Here is a tiny trained network, its code and every weight. The questions are about switching its units off for an input and a class, where a switched-off unit gives its printed mean instead of its output.

import numpy as np


def w(rows, s, z=0):
    codes = np.array(rows[::2]) - 128.0
    scale = np.full(codes.shape[1], s)
    scale[-1] = z or s
    return codes * scale


def norm(h):
    return h / np.sqrt((h * h).mean(-1, keepdims=True) + 1e-5)


def f(y):
    return np.maximum(y, 0)


def log_softmax(a):
    a = a - a.max(-1, keepdims=True)
    return a - np.log(np.exp(a).sum(-1, keepdims=True))


def net(x, mask):
    res = np.array(x, float).reshape(1, 5) / 4 @ E
    u = 0
    for l in range(3):
        y = f(norm(res) @ A[l][:, :-1].T + A[l][:, -1])
        res = res + np.where(mask[u : u + 12], y, B[l][:, -1]) @ B[l][:, :-1]
        u += 12
    return log_softmax(norm(res)[-1] @ U[:, :-1].T + U[:, -1])


A, B = {}, {}
E = w([
[227,220,89,23],'x0',
[147,247,248,153],'x1',
[219,19,221,47],'x2',
[20,43,20,8],'x3',
[252,141,109,137],'x4',
],0.0036)
A[0] = w([
[123,107,33,174,116],'L0N1',
[78,216,108,144,3],'L0N2',
[250,186,83,106,150],'L0N3',
[153,115,195,156,54],'L0N4',
[128,101,150,124,70],'L0N5',
[174,114,192,85,105],'L0N6',
[124,82,101,69,156],'L0N7',
[152,169,154,65,86],'L0N8',
[79,164,207,110,8],'L0N9',
[208,101,82,89,148],'L0N10',
[96,180,170,41,98],'L0N11',
[141,120,123,144,188],'L0N12',
],0.011,0.003)
B[0] = w([
[133,113,105,138,215],'L0N1',
[107,193,177,95,187],'L0N2',
[119,115,134,181,255],'L0N3',
[150,187,140,43,190],'L0N4',
[150,73,48,119,146],'L0N5',
[121,85,133,128,197],'L0N6',
[82,158,133,172,218],'L0N7',
[91,81,155,128,174],'L0N8',
[101,147,99,71,174],'L0N9',
[202,78,155,108,213],'L0N10',
[120,92,186,140,184],'L0N11',
[194,254,118,114,171],'L0N12',
],0.0071,0.0052)
A[1] = w([
[145,119,49,77,87],'L1N1',
[128,249,122,138,252],'L1N2',
[119,139,103,225,203],'L1N3',
[146,107,80,204,150],'L1N4',
[166,171,116,191,172],'L1N5',
[100,173,86,66,125],'L1N6',
[85,110,141,97,134],'L1N7',
[104,98,96,136,166],'L1N8',
[113,214,149,180,194],'L1N9',
[148,55,152,92,171],'L1N10',
[110,113,169,163,101],'L1N11',
[245,111,60,79,118],'L1N12',
],0.012,0.0028)
B[1] = w([
[214,254,41,119,160],'L1N1',
[94,95,231,234,255],'L1N2',
[119,42,67,163,214],'L1N3',
[80,97,55,63,196],'L1N4',
[82,49,122,128,211],'L1N5',
[166,196,111,150,161],'L1N6',
[118,157,112,106,173],'L1N7',
[140,107,159,20,174],'L1N8',
[48,150,177,203,241],'L1N9',
[168,135,117,94,215],'L1N10',
[100,149,133,74,160],'L1N11',
[214,105,159,128,202],'L1N12',
],0.0065,0.0069)
A[2] = w([
[109,191,187,121,155],'L2N1',
[199,152,182,129,234],'L2N2',
[174,133,85,105,127],'L2N3',
[146,191,97,57,166],'L2N4',
[91,97,133,112,72],'L2N5',
[226,95,107,106,121],'L2N6',
[88,150,254,137,251],'L2N7',
[169,152,100,60,178],'L2N8',
[214,109,103,107,51],'L2N9',
[74,73,143,87,89],'L2N10',
[158,145,88,82,191],'L2N11',
[191,223,136,104,193],'L2N12',
],0.013,0.002)
B[2] = w([
[112,202,143,183,181],'L2N1',
[35,10,157,77,189],'L2N2',
[184,207,178,82,165],'L2N3',
[102,228,70,111,161],'L2N4',
[139,88,112,98,153],'L2N5',
[141,141,186,171,200],'L2N6',
[112,176,1,205,254],'L2N7',
[148,213,138,101,179],'L2N8',
[164,143,157,146,183],'L2N9',
[132,77,65,102,174],'L2N10',
[117,195,134,219,169],'L2N11',
[108,88,85,88,158],'L2N12',
],0.0061,0.0097)
U = w([
[74,84,72,90,139],'0',
[125,212,59,81,126],'1',
[225,128,200,94,7],'2',
[43,204,149,252,167],'3',
[182,111,132,182,110],'4',
],0.017,0.0012)

Each question gives the input, the list of numbers given to net, and the class t.
The units are the neurons (one row each of A and B). Each row of codes is followed by its name. A weight is (code - 128) times the scale printed after its matrix; where a second scale follows, it is the last column's (A, B and U).
mask holds one flag per neuron, layer by layer. A switched-off neuron (its flag False) gives its mean, the last column of its row in B, instead of its output. The means were averaged over made-up inputs and are rounded, as every weight is.
A unit's drop is (log p(t) with every unit on - log p(t) with that unit switched off) / (log p(t) with every unit on - log p(t) with every unit switched off).
The circuit of an input: a set's keep is (log p(t) with only the set's units on - log p(t) with every unit switched off) / (log p(t) with every unit on - log p(t) with every unit switched off). Starting from the 12 units with the biggest drops (on a tie, the unit counted first), units are removed one at a time, each time the one whose removal leaves the highest keep (on an exact tie, the one counted first), for as long as the keep stays at least 0.8.
circuit, biggest first: the units of the circuit, biggest drop first
top k neurons: the k neurons with the biggest drops, biggest first
top k neurons in layer l: the k neurons of layer l with the biggest drops, biggest first
drop when u is switched off: that unit's drop, to one decimal
input [1,6,3,6,7], class 2: circuit, biggest first -> (L0N10)
input [6,-7,-4,-5,-2], class 4: top 2 neurons -> (L0N10; L1N12)
input [-1,4,3,8,-8], class 1: circuit, biggest first -> (L1N2; L2N2)
input [-2,-5,-2,1,4], class 4: circuit, biggest first -> (L1N12; L0N10)
input [4,-4,-4,-5,6], class 4: top 2 neurons -> (L0N10; L0N3)
input [-8,-4,6,-5,-4], class 2: top 4 neurons -> (L1N9; L0N5; L1N2; L1N10)
input [-8,-7,0,6,6], class 1: top 3 neurons -> (L1N2; L1N1; L0N3)
input [-3,-4,5,1,-6], class 0: top 2 neurons in layer 0 -> (L0N7; L0N4)
input [-4,-1,8,4,-2], class 2: top 2 neurons in layer 2 -> (L2N7; L2N2)
input [7,-7,2,-6,4], class 2: top 2 neurons -> (L0N10; L2N7)
input [-5,5,7,-2,0], class 2: top 2 neurons -> (L1N9; L0N7)
input [-5,-6,-1,8,3], class 1: top 3 neurons -> (L1N1; L1N2; L0N3)
input [-7,-6,7,5,3], class 1: top 2 neurons -> (L1N2; L0N7)
input [6,-8,-7,1,6], class 4: circuit, biggest first -> (L1N12)
input [-7,8,1,5,8], class 1: top 2 neurons in layer 1 -> (L1N9; L1N3)
input [5,2,2,-1,-5], class 0: top 2 neurons in layer 0 -> (L0N11; L0N8)
input [-2,-3,2,5,-1], class 1: top 2 neurons -> (L0N3; L1N2)
input [-4,-4,-4,-1,6], class 0: top 2 neurons in layer 0 -> (L0N4; L0N10)
input [-5,0,-8,8,-2], class 0: drop when L1N8 is switched off -> 0.2
input [-4,-1,4,-1,-8], class 1: drop when L1N2 is switched off -> 0.2
input [0,-7,4,3,-4], class 1: drop when L0N7 is switched off -> 0.1
input [-8,-4,-6,-1,1], class 0: drop when L1N10 is switched off -> 0.0
input [2,-8,-8,2,-5], class 1: top neuron -> (L1N1)
